In the rows, zero is written as 128.
Each row has a class, written after it.
[102 128 100 114 141  93 134 107 122  88  63 100 188 114 123 146 144 116
 139 131 161 104 132 136 103 150 124 115 146 138  98 137 132 115 136 159
 128 127 140 163 114 122 134 138 147 109 125 149]	z_675
[ 97 114  73 139 102 127 131  73 153  95  90 121 163 105 143 142 149  93
 123 149 151  95 161 135 139 155 150 121 144 123 133 108 111 104 149 152
 134 117 130 158  77 125 138 119 171 118 127  85]	z_503
[137 138 131 158  75 104 169 115 138  88 130  80 120  89 128 163 169 113
 128 110 144 128 122 155 117 131 116 141 108 154 157  92 140 139  88 117
 158 136 142 131 131 102  91 126 116 167 169  74]	z_656
[149 101 135 108  83 128 110  86 126  92 180 122 150  88 117 153 136 174
 120 122 127 101 112 130 160 103 127 127 100  94 153 140  94 148 135 148
  93 109 133 157  96 113 155 129 102 115 132 112]	z_731
[133 118  93 120 128  79 144 115 148 120  75 154 162 176 122 125 108 133
 100 131 130 150 105 112 121 154 122 126 148 120 108 123 111 149 147 133
 140 150 143 135  89 134  90 202 137 107  95 223]	z_503
[ 74 121 102  63  92 116 121 103 141  79 149  86 160 123 156 148 109  87
 167 161 127 155 145 124 139 105 108 102 143  57 166 120 123 138 103  83
 150 143  99 113 122 106  99 136 115 109 116 178]	z_350
[104 120 150 163 135 111 101 138  84  79 117 108 177 119 147 171 166 142
 100 118  92 157 117 138 118 129 101  85  84 102 103 163 128 169 130 138
 170 107  96 130 156  71 113 133 118 124 135 142]	z_701
[ 78 114 156 127  87 144 129 135 156 111 141 161 184 152 114 129 103 125
 144 142 160 166 138 112 142  88 109 113 158 132 132 109 189 140  98  94
 144 115  88  78 142 184 131 117 145 136 131 169]	z_788
[136 124 123 122 135 198 122 148 148 171 109 100 102 183 115 120 133 124
 110 102 157  88 112 122 131 178 176  73 129 152 159 109  78 112 139 124
 155 148 148 118 161 193  69 168 154 102 107 112]	z_759
[120 106  76 138 123 115 145 120 101  96 134 102 146 117 182 170 157 126
 150  99 136 143 138 137 103  85 105 130 115  95  79 120 141 120 141 165
 124 137 149 157 119 107 152 125 108 173 115 143]	z_656
[172 118 118 108 145 134 122 147 170 158  79 111 100 142 111 104 144 140
 118 106 169 126  99 108 147 158 149  84 100 133 128 112 125 146 126  93
 179 112 118  81 181 198  82 129 143 122 126  62]	z_788
[158 102 140 134 103 137 106  78 119  85 159  99 131 122 141 149 134 121
 149  96 162 156 138 157 179  88  63 106  86  91 172 156 116 144 129 132
 162 113  94 119 164 107 127 136  96 117 157 130]	z_503
[ 96 112 161 154 129 138 124 128 105  92 103 143 123 181 120  82 136 119
 112 112 112 156 152 133 112 123  82 109 175 139  97 170 152 117 109  92
 103 121  98 102 133 148 146 129  99 112 140 152]	z_701
[124 136 117 117  99 143 147 103 143 120  61 141 180 119 162 140 148 117
 172  84 137 130  98 121 141 148 132 112 143 127 158 142  73 134 112 153
 171 136 119 111  87 117 100 130 132 120 157 118]	z_788
[143 140 147 145 124  87 122  91 136 113 113 119 160 102 137 130 118 158
 101 105 124 140 164 148 132 122 126 118 112 128 114 120 109 157 112 130
 170 115  88 144 129 133 147 133  95 116 165 184]	z_656
[126 136 128 169 159 142 134  97 151 108  54 153 155 139 136 167 133 158
 129 157 122 100 101 101 153 159 150 106 125 133 131 107  82 117 142 160
 146 128 112 140  86 155  95 121 167 100  98 147]	z_503
[ 93 127  56 119 133 161 151  83 133 102 104 115 213 134 179 136 140 132
 144 161 139 110 136 123 127 149 131 114 166 124 122 133 110 120 165 161
 131 138 114 152  65 105  97 147 168 124 104 121]	z_656
[166 102 114 111 113 117 100 138 132 131  89 115 170 140 131 128 135 124
 121 117 160 114 116 108 162 131 127  79 106  90 111 122 135 159 152 132
 179 131 137 111 127 131  89 143 166 133 104 106]	z_675
[162  89 143 117 102 115 120  90 129 150 112 150 186 109 107 135 135 122
  98  97 147  84  73  96 146 145 179 105 113  96 139 118 139 166  69 149
 136 153 170 106 123 149 109 127 143 122 122 109]	z_731
[ 90 133 116 134  77 110 160 110 154  64 128 125 144 163 132 159 133 121
 126 139 151 115 116 141 118 143 120 112 154 157 188 124  74 139 105 122
 158 126 135 165  79 135  94 152 129  87 128 132]	z_566
[ 85 134 107 126 161  89 106 134 145  93  71 155 136 117 141 125 145  98
 136 103 108 140 130 119 123 161 107 111 158 142  73 174 164 152 138 148
  98 104 139 111 114  89 101 193 123 119 141 245]	z_675
[ 49 133 145 116 137 127 144 142 111 113 107 152 142 160 114 140  85  84
 155 144 155 135 194 113 167 136 112 103 166 155 119 118 154 158  88 115
 142 123 127  57 143 135  98 131 143  93 161 167]	z_759
[142  95 138 172  88 124 118  92 101  82 125 128 121 103 107  95 144 119
 118 126 189 111 178 131 127 128 117 158 146 137 138  82 106 127 119 135
  86 127 162 156 118 134 150  71 116 161 165  84]	z_566
[180 102 156 130 121 111 145  59 166 122 144 124 165 128 112 141 126 169
 124 158 152 161 130 142 112 122  92 143 124 117 134 105 101 159 128 158
  89 146  81 146 142 140 108 105 120 119 147 129]	z_759
[113 122 100  97  81 159 152 124 104 128 145 112 154 152 132 125 117 100
 104  73 128 130  57 150  97 176 121 107 148 108 134 164 118  85  73 109
 154 122 125 112 114 148 146 120 101 106 115  94]	z_656
[ 81 126 106 103 153  85  67  94 152 135  39 116 161 162 132 112  70 123
 106  67 134 131 198 115  91 154 177  74 143  93 126 138 162 130 129 118
 186 107 152 141 111 120 119 124 115 105 149 233]	z_701
[114 106 106  94  72 119 104 125 112 128 178  98 155 129 155 111 144 129
 130  98 114 144 129 136 149  98  72 105  83  95 133 150 165 132 121 125
 170 136 105 116 159 106 124 170 130 113 114 167]	z_788
[129 106 131 126  92 146 115 116 140 122 119  92 144 124 114 158 139 131
 133 146 148 148 129 128 165  58 111 108  82  85 110 118 161 126 141 110
 133 116  94 137 169 120 135 120 150 138 137 124]	z_503
[ 89 158  82 104 113  65 117 122 141  81  95 129 181 182 156 156 135 102
 119  86 111 151 107 150 144 168 122  89 132 105 162 134 130 139 135 110
 138 130 164 107 130 123 113 217 109  98 103 214]	z_350
[150 118 106 160 129  87 141 157 144 101 137  58 148 119 145  91 177  71
 137 141 133 143 135 163 142 129  85 120 110 138 184 137 116  87 131  91
 153 152 121 146 172 107 123 132 124 156 156  85]	z_675
[116 105  86 126 137 140 128 136 133 111 123 151 150 163 156  97 141 137
 123 118 162 100  92 147 139 128 154 104 141 187 115 157 153 111 139 176
 124 119 152 164 107 152 150 102 146 152 115 154]	z_675
[161 130  99 102 111 105  98 122 145 111  90 101 107 122 103 123 160 111
 120 109 162  85 100 107 177 109 142  95 142 139  99 129 144 160  97  98
 106 116 135 109 159 151 116 176 152 135  98 157]	z_675
[126 170 122 150 110 122 149 164 166  94  95 181 129 162 157 190 113  97
 141 137 141 139  90 134 130 154 138 111 149 134 160 142  74 145 123 148
 174 122 151 145  73 116  83 158 166 127 125 194]	z_759
[165 136 115 109  58 150 139 124 119 121 153 143 142  95 123 130 138 119
 112  99 137 117 126 104 140 100 109 173 157 125 113 142 119 138  82 111
 138 120 118 137 132 134 137 100 142 137 122 159]	z_350
[135 156  87 136 134 123  83 186 156  81 115 122 195 129 172 129 156  90
 107  50 143 145 140 185 117 173 146  90 132 175  89 136 101 144 172 131
 144  94 143 135 123 122 164 222 120 134 130 229]	z_350
[181 114 129 138 105 142 131 127 124 115 121 150 134 110 113 158 117 136
 128  85 190 106  80 109 109  99 115 156 146 126 102 146 117 145 109 118
 172 119 126 117 120 156 109 158 153 135 100  87]	z_731
[101 118 143 155 132 170 156  87  99 110  92 161 160 140 139 136 125 141
 127 131 120 112 145  95  88  87 149 147 179 145 155 126  99 153  84 149
 164 132 124 152  90 132 110  57 136 129 115 114]	z_656
[129 171  96 132 128 111  96 148 178 140  99 111 164 113 141 151 163 115
 105  90 183 156 179 156 101 173 166 119 146 166 140  98 160 155 156 162
 150  82 143 138 168 143 147 177 125 132 122 212]	z_731
[174 108  99 143 141 115 124 140 124 128 112 135  87 121 153 100 164 141
  96  91 119 119  86  96 155 152 171  95 105 105 147 139  80 122 149 111
 171 122 169 109 131 180  97 145 114 144 100  64]	z_566
[ 96  99 131 146  96  79 163  89 138  94 100 116 172 124 102 119 152 115
  99 125 157  75  96 156 117 156 138 120 158 172 141 123 124 127 133 136
 115 137 136 148 108 181  91 150 144 114 152  62]	z_788
[119 162  90 105 105 112 119 105 191 107 147 170 167 146 121 128 114  90
 133 100 154 158 120 139 118 193 136 126 169 116 168 153 145 116 121 107
 162 100 139 106 111 167 126 143 120 105 114 203]	z_350
[ 49 136 151 142 124 146  99  87 131 107  79 170 101 162 115  84 114 112
 128 137 132 127 160 133 128 120 154 128 151 131 138 110 132 126 106  91
 134 109 102 123 147 153 166 105 123 113 158 158]	z_350
[159 129 120 140 153 149 123 138 139 107 105 127 135 138 106 111 157 156
 120 148 161  98 100 103 146 110 148 116 142 183 128 118 125 145 118 121
 121 147 124 122 137 150 109 145 140 127 104 109]	z_675
[ 81  99 105 165 144 141 137 134 126  90 144 129 124 142 138 103 139  99
 153 136 165 147 141 124 147  94 130 114 133 155 129 114 144 133 112 129
 173 151  80 116 128 136 142 129  83 125 144 192]	z_503
[ 86 135 110 162 135 122 114  94 133 104 125 126 141 176  90 126 102 148
 102 130 111 110 119 127 103 110 141 142 165 159 145 131 100 111 144  83
  96 127 129 151 120 130 106 141 143 109 103 116]	z_566
[105 101 100 166 108 167  92 108 134 100  98  99 208 179 141 128 145  88
 138  54 173  91 111 172  75 164 113  92 115 111 139 116 112 108 161 134
 138 110 104 177 124 145 152 116 116 101 130 109]	z_350
[133 152  74 116 135  59 114 170 172 129  90 156 117 155 125 119 131 119
  94 128 135 120 112 159 103 204 134 104 128 132 133 146  97 125 150 112
 116 137 153 147 123 171 119 190 104 108 105 199]	z_675
[105 127  95 121 119  83 145 102 152  88 122 167 146 162  90 108 112 158
 108 107 170 140 150 126 117 157 140 129 128 173 148 137 118 166 117 114
 139 118 157 135 131 172 120 195 104 110 150 220]	z_759
[128 123 185 125  91 137 133  91 129 137 148 133  66 134  85  98 119 108
 113 158 142 143 158 149  91 132 126 134 124 123 116 132 147 111  84 120
 134 114 161 164 138 144 145  57 131 131 165  87]	z_675
[129 128 164 149 133 168 144 119 121 146 118 126 151 122 135 142 146 128
 142 159  97 177 140 108 160  94 131 120 137 115  94 116 113 141 152 156
 137 153 102 108 117 100  94 133 126 126 134 163]	z_503
[173  96 110 112 126  92 134 131 153 106 150 100 107 113 156 107 142 120
 115 110 116 152 127 159 160  98  73 111  82 112  92 160 118 120 121 109
 140 150  90 107 159 117 143 148 125 116 150 114]	z_566
[154 112 136 150 135 155 121 129 125 128 105 140  83 172 129 113 105 112
 121 122 170 121  56 128 170 143 116  99 125  84 181 138 107 101 122 111
 170 151 145 114 138 141  76 158 111 122 138 102]	z_701
[ 84 120 104 122 116 116 160 117 137 117  76 169 113 164 147 112 127  76
  97 118 146 122 109 150 120 152 137 116 188 165  97 161 172 123 117 164
 119 118 139 133  98 162 121 146 145 111 125 191]	z_503
[196 134 127 137 150 173  96 156 169 121  76 136 163  88 118 162 163 102
 133  69 151 134 124  99 172 137 154 103 115 109 143 139  78 158 129 133
 191 124 153  68 147 113  96 170 160 120 128 115]	z_731
[ 96 128 152  99  81 158 114 117 149 122  60 164 206 140 133 128 102 120
 126 130 174 123  82 132 102 125 156  95 173 122 158 140 149 124 100 161
 169 111 123 144  75 160 100  76 159  94 118 147]	z_788
[144 106 106 107 123 130 118 114 111 133  98 142  84 142 121  89 123 161
  97 115 138  98  91 112 137 157 150 115 119 122 112 127 126 129 150 111
  92 170 165  92 115 142  79 169 129 136 121  70]	z_566
[152 116  62 111  98  61 138  86 154 118 127 129 154 110  99 100 129 129
  92  82 143  63 109 118 175 125 164 111 106 131 155 147 134 122  97  85
 112 119 168 132 131 204 148 133 118 122 139  92]	z_788
[123 128 131 115  86 140 183 100 128 111 113  75 191 156 124 192 106 155
 128  97 135 116 115 113 118 125 126 116 132 125 128 112 106 144 132 128
 171 123 129 159  85 100 102 153 144 124 162 105]	z_656
[ 78 111 157 124 151 125 131 108 125 110 129 201 163 131 109 147  70 121
 130 162 105 131 133  97 166 105  89 143 164 108 142 130 132 135 113 130
  52 120 138  88 109 111 129 183 123  71 150 156]	z_759
[164 117 135 139 142 129  77 122 105 120 100 118 135 137 138 151 155 145
 107  74 130  97  66  82 144 163 157  76 138  92 123 167 126 105 110 120
 149  97 143 110 139 137 130 115 136 133 108  83]	z_701
[167 122  93 102 148 158 163 158 148 131 115 101 124 131 158 132 150 127
 131 103 143 117  78 114 130 130 172  87  87 145 134 133 121 119 124 118
 159 139 145 114 132 140 129 175 140 134 137  46]	z_759
[151 129 141 125  73 117 115 163 101 115 150  76 131 141 142 109 145 123
 133 109 193 135 100 148 111 103 106 107 136 117 151 131 135  86 139 113
 190 163 122 151 143 161 128 175 109 132 122 128]	z_788
[148 117  98 135 119 140 133  77 171 111 175 161 125 138 138 134  93 146
 105 127 148 164 144 135 164 110 101 132 119  82 181 122  98 142 147 138
 170 130  88 119 135 171 124 133 102  98 113 167]	z_566
[150 140  55 113 116 141 165 100 123 123 123 141 101 189 127 106 138 118
 140 138 168 103  75 137 156 139 136 118 112 158 115 138 110 137  97 114
 103 150 155 128 133 139 123 168 161 138 105 105]	z_759
[153 116 101 114 118 174 112  81 136 135 168 134  88 125 122 106 163 120
  93 158 127 105  96 105 189 137 174  96 123 120 145 146 119 117  85 106
 107  92 112 111 155 169 171  83 146 120 104  47]	z_503
[160  98 163 143 105 147  74  91 115 115 110 140 145 128 136 138 117 125
 131  91 161 142 103 133 169 109 113 108 115  71 140 129 118 110 141 164
 176 105 107 126 135 138 163 116 144 132 112 170]	z_503
[125 113 108 100  99 104 172  90 160  54 126 116 133 107 133 117 118 140
 162 135 166 142 105 119 164  58 116 116 102 122 117 111 154 124  76 109
 119 143 124 137  92 151 166 149  91 132 171 168]	z_788
[ 99 119  62 138  78 150 120 132 161 142 110 137 168 147 165 122 168 104
 126  88 160 149  90 168 120 140 121 120 125 147 166 112 127 100  98 145
 138 102  87 128 175 168 153 114 125 131  97 137]	z_759
[136 108  97 110 110 143 132  86 109 112 131  93 166 113 147 101 140 122
 106  98 145 153 104 130  81 112 142 129 135  85 163 137 143 109 101 156
 127 175 147 154 117 117 135 121  71 121 113 155]	z_731
[141 135 129 113 132 116 100 122 150 150 113 149 180 175 116 105 130 140
  89  95 143 152 165 135 122 171 166  87 181 124 150 172 134 148 171 155
 154 118 141 132 135 180 117 133 115 120 109 252]	z_701
[124 108 123 136 117 107 138 185 133  71 110  96  99  82 146 131 187 104
 113  76 127  98 140 144 170 109 115 117 137 171 178 147 120 117 105 113
 100 122 143 108 145 101 144 128  69 133 215  61]	z_656
[184 123 167 126 132  98 175 153 119  95 186 116 166  55 144 114 165 148
 101 192 109 154 116 135 183 116 118 130 114 148 136 151 119 155 131 142
 149 105 112 137 116  92 143 124 121 143 178  83]	z_656
[137 130 139  75 131 137 128 120 113 159 100  98 140 136 112 108 139 125
 104 135 114 101 131 108 138 154 164  81 152 139 101 157 119 162 120 116
 118 132 143 114 145 146  84 143 154 118 118 126]	z_675
[122 112  94 110 132 145 134 113 105 124 133 122 193 188 149  93 119 124
 123 105 138 137 130 160  96 177 108  99 130 131 118 178  87 136 155 159
 159 153 103 163 116 121 152 136 123 114 129 193]	z_675
[173 118  89 111 119 124 109 121 136 157 112 126 120 128 120 113 154  96
 106  88 153  98  87 118 161 138 154  96 104  85 191 156 124 139 123 118
 175 130 150 116 183 168 113 145 128 130 104 102]	z_675
[160 122  74  95  99 104 137 101 136  88 147  63 133  94 142 128 152 141
 135 103 159 115 136 135 125 108 130 124 116 129 143 107 162 119 106 121
 127 143 147 134 116 120 137 121 102 157 117 115]	z_656
[124  91 128 100 122 108 101 142 137 103 148 119 140 153 155 126  99 146
 148 118 157 153  89  89 112  66  98  99 144  79 133 133 172 148 137 111
 144 161 106 114  99 114  87 187  84 115 125 172]	z_788
[112 138 138 131  47 180 156 116 136 149  97 172 153 169 161 165 129 110
 123 120 131 138 108 125 114 159 104 119 164 111 125 149  74 131  99 162
 181 132  94 141 100 142  84 124 187 105 121 154]	z_759
[178 100 153 130 112 117  97 133 157 139 164 136 137 141 136 108 146 148
 127  82 136 159 106 137 135  98 102  94 102  86 163 168 124 123 154 124
 168 134  99 117 148 165 134 140  78 105 145 108]	z_788
[127 122 149 141 100  76 152 138 176 124  93 159 144 164 101 120 130 102
 138 126 172 157 131 136 136 144 124 119 155 131 160 143 147 144 131 109
 196 126 142 122 126 154  88 164 132 137 163 180]	z_701
[155 117  92 127 101 170 131 128 148 133 109 123 123 160  95 146 134 104
 139  83 168  94 110 111 115 158 130 117 128 140  98 132 126 124 126  92
 131 105 138 116 129 172 118 146 178 143  93 115]	z_503
[129 130 109 153 138 128 121 143 130  63  79 106 166  67 135 170 150 121
 113  90 153 102 142 142 114 132 133 112 101 150  89 133 129 138 131 148
  85 108 159 151 122 105 132 102 128 146 196  99]	z_788
[ 97  86 134  77  93 143 133 114 109  76 161 114 169 139 180 154 106 145
 143 150 153 157 119 101 129  84  91 131 167  73 118 138 148 134 148 172
 170 160  99 156  98  87 106 130 145 134 131 220]	z_350
[ 72 127 143 100 154 147 137 124 131  93 101 130 139 134 117 141 126 121
 135 123  97 143 130 104 128 142 122 114 181 151 128 154  92 144 108 103
 105 132 102  67 131 111 110 161 125  93 163 115]	z_788
[164 135 126 164 147 146  80 125 165 109 116 103 136 124 154 115 151 139
 121 107 136 154 151 145 176 113  86 123 114 151 115 100 125 108 126 134
 138 132 100  98 173 118 132 181 156 122 104 181]	z_731
[159 114 110 135 139 129 113 161 135  90 110 134 141 124 150 155 152 130
 150 116 130 130 146 141 148  78  65 110  92 115  90 138 115 145 152 136
 102 143 127 122 145 132 135 166 129 135 101 168]	z_675
[ 93 112 133 144  98 138  79 143 143 143 107 149 177 179 119 108 117 120
 143  94 146 155 103 103 109 114  81 123 167 112 136 127 138  92  93  82
 137 131  91  96 153 147 120 149 120  95 115 155]	z_788
[ 92 140 132 142  98 138 117 128 112 137  82 154 212 175 113 176 113 121
 125 102 159  91 114 152 138 163 166  88 146 143 130 140  95 148 125 140
 174 109 124 134 121 146 129 105 166 124 127 141]	z_701
[133 121 120  92 102 135 138 125 101  80 158  67 163 153 138 132 138 132
 149 142 151 168  97 146 117 105  88 100 107 116 118 117 133 139  97 104
 133 129 131 133 116  68 143 168  98 118 127 102]	z_656
[116 142  98 169 121 165 120  88  97  67 131 113 131 116 149 151 149 149
 102 112 125  91 138 162  80 118 115 145 141 176 120 120  99 131 108 142
  99 112 119 168 105 111 142 106 128 133  96  91]	z_656
